m =
[[127 136 114 128 131 117 138 146 124 109 143]
 [121 138 112 136 131 124 140 138 119 110 148]
 [121 138 110 129 132 120 141 147 132 102 143]
 [127 135 113 129 132 120 138 142 128 104 143]
 [135 135 121 131 133 117 135 142 120 109 148]
 [135 138 119 128 130 117 135 141 119 106 149]
 [126 137 115 128 131 117 137 140 126 111 142]
 [128 138 111 130 132 118 141 138 121 108 143]
 [122 136 113 132 134 119 139 144 128 107 143]
 [135 135 121 132 135 120 135 136 128 105 144]
 [132 138 118 137 142 116 137 136 130 110 141]
 [126 137 114 133 136 116 140 146 125 108 143]
 [125 135 117 128 132 116 136 140 132 104 142]
 [124 136 114 131 140 120 137 140 133 104 140]]
m[0,0]	127
m[4,0]	135
m[3,1]	135
m[:, 6]	[138, 140, 141, 138, 135, 135, 137, 141, 139, 135, 137, 140, 136, 137]
m[:, 8]	[124, 119, 132, 128, 120, 119, 126, 121, 128, 128, 130, 125, 132, 133]
m[13,8]	133
m[:, 9]	[109, 110, 102, 104, 109, 106, 111, 108, 107, 105, 110, 108, 104, 104]
m[11,5]	116
m[10,4]	142
m[10,1]	138
m[:, 7]	[146, 138, 147, 142, 142, 141, 140, 138, 144, 136, 136, 146, 140, 140]
m[12,7]	140
m[5,1]	138
m[1,9]	110
m[9,7]	136
m[11,6]	140
m[9]	[135, 135, 121, 132, 135, 120, 135, 136, 128, 105, 144]
m[13,5]	120
m[4,9]	109
m[4]	[135, 135, 121, 131, 133, 117, 135, 142, 120, 109, 148]
m[:, 4]	[131, 131, 132, 132, 133, 130, 131, 132, 134, 135, 142, 136, 132, 140]
m[6,10]	142
m[7,2]	111
m[5,0]	135
m[11,7]	146
m[11,0]	126
m[0]	[127, 136, 114, 128, 131, 117, 138, 146, 124, 109, 143]
m[8]	[122, 136, 113, 132, 134, 119, 139, 144, 128, 107, 143]
m[12,0]	125
m[9,4]	135
m[1,10]	148
m[0,3]	128
m[12,8]	132
m[4,8]	120
m[6,8]	126
m[7,10]	143

x =
[[125 131 138 133 142 122 120 118 134 127 118 134]
 [134 133 128 148 151 130 115 102 122 137 132 127]
 [116 129 141 127 136 119 115 120 137 127 131 127]
 [122 127 135 129 139 120 115 122 133 128 126 129]
 [126 123 131 134 135 120 114 130 125 132 128 134]
 [134 129 133 140 146 125 119 114 130 135 124 133]]
Indices start at 0.
(0, 0) -> 125
(2, 0) -> 116
(3, 0) -> 122
(2, 8) -> 137
(5, 3) -> 140
(3, 6) -> 115
(3, 1) -> 127
(4, 0) -> 126
(5, 4) -> 146
(0, 2) -> 138
(3, 5) -> 120
(3, 11) -> 129
(3, 8) -> 133
(2, 9) -> 127
(4, 6) -> 114
(4, 7) -> 130
(1, 11) -> 127
(0, 9) -> 127
(3, 2) -> 135
(1, 0) -> 134
(3, 7) -> 122
(3, 4) -> 139
(1, 3) -> 148

A = array([144, 112, 114, 146, 149, 134, 142, 138, 136])
A[0] => 144
A[-4] => 134
A[-1] => 136
A[-6] => 146

M =
[[123 126 127 122 128 130 131 108 130 126 132 136 129 119]
 [123 130 131 108 130 130 132 136 129 119 109 135 146 126]
 [123 127 122 129 130 131 108 130 130 132 136 129 119 109]
 [121 145 125 133 128 128 130 122 129 130 131 108 131 126]
 [107 108 121 145 125 133 130 128 130 122 129 135 131 108]
 [133 126 126 130 122 129 130 131 108 130 131 135 136 126]
 [108 121 145 125 133 130 128 130 122 126 131 135 108 130]
 [123 133 126 128 128 122 129 130 131 108 131 132 132 136]
 [127 122 126 130 131 108 130 130 132 136 129 119 109 130]
 [122 126 130 131 108 130 130 132 136 126 119 109 131 146]
 [130 131 108 130 128 132 136 129 119 109 131 146 129 112]
 [145 125 133 130 128 130 122 129 130 131 108 135 131 132]]
M[-12,0]	123
M[:, -14]	[123, 123, 123, 121, 107, 133, 108, 123, 127, 122, 130, 145]
M[-5,8]	131
M[-4,-13]	122
M[-9,-12]	125
M[-11,-9]	130
M[-5,4]	128
M[3,11]	108
M[-3]	[122, 126, 130, 131, 108, 130, 130, 132, 136, 126, 119, 109, 131, 146]
M[-1,-13]	125
M[-8,-11]	145
M[3,13]	126
M[-1,2]	133
M[:, 13]	[119, 126, 109, 126, 108, 126, 130, 136, 130, 146, 112, 132]
M[:, 12]	[129, 146, 119, 131, 131, 136, 108, 132, 109, 131, 129, 131]
M[-11,13]	126
M[-1,13]	132
M[6,-9]	130
M[:, -11]	[122, 108, 129, 133, 145, 130, 125, 128, 130, 131, 130, 130]
M[:, -13]	[126, 130, 127, 145, 108, 126, 121, 133, 122, 126, 131, 125]
M[:, 7]	[108, 136, 130, 122, 128, 131, 130, 130, 130, 132, 129, 129]
M[-8,-3]	135
M[-8,-7]	128
M[-9,-10]	128
M[-9,-7]	122
M[1,9]	119
M[-8,13]	108
M[-9,10]	131
M[-6]	[108, 121, 145, 125, 133, 130, 128, 130, 122, 126, 131, 135, 108, 130]
M[6,7]	130
M[-5,7]	130
M[-5,11]	132
M[11,-7]	129

B = [130 107 120 154 154 141 130 150 146]
B[0] = 130
B[3] = 154
B[6] = 130
B[2] = 120

data =
[[140 153 100 152]
 [146 133 147 137]
 [121 127 123 123]
 [126 137 118 136]
 [133 129 134 128]
 [127 131 129 131]
 [120 118 142 117]
 [123 125 130 122]
 [145 132 140 131]
 [141 130 144 132]
 [134 123 148 122]
 [119 122 132 120]
 [143 149 109 147]
 [132 129 137 131]
 [145 141 128 141]
 [141 140 122 138]]
data[-16][0]: 140
data[-10][3]: 117
data[10][-2]: 148
data[-6][-3]: 123
data[-1][0]: 141
data[4][1]: 129
data[9][-3]: 130
data[-7][-1]: 132
data[:, -4]: [140, 146, 121, 126, 133, 127, 120, 123, 145, 141, 134, 119, 143, 132, 145, 141]
data[-15]: [146, 133, 147, 137]
data[12][3]: 147
data[-10][1]: 118
data[12][-4]: 143
data[10][-1]: 122
data[12][2]: 109
data[0][2]: 100
data[-9][2]: 130
data[5][1]: 131
data[-8]: [145, 132, 140, 131]
data[-13][-4]: 126
data[8][0]: 145
data[:, -3]: [153, 133, 127, 137, 129, 131, 118, 125, 132, 130, 123, 122, 149, 129, 141, 140]
data[-10][2]: 142
data[-9][3]: 122
data[8][1]: 132
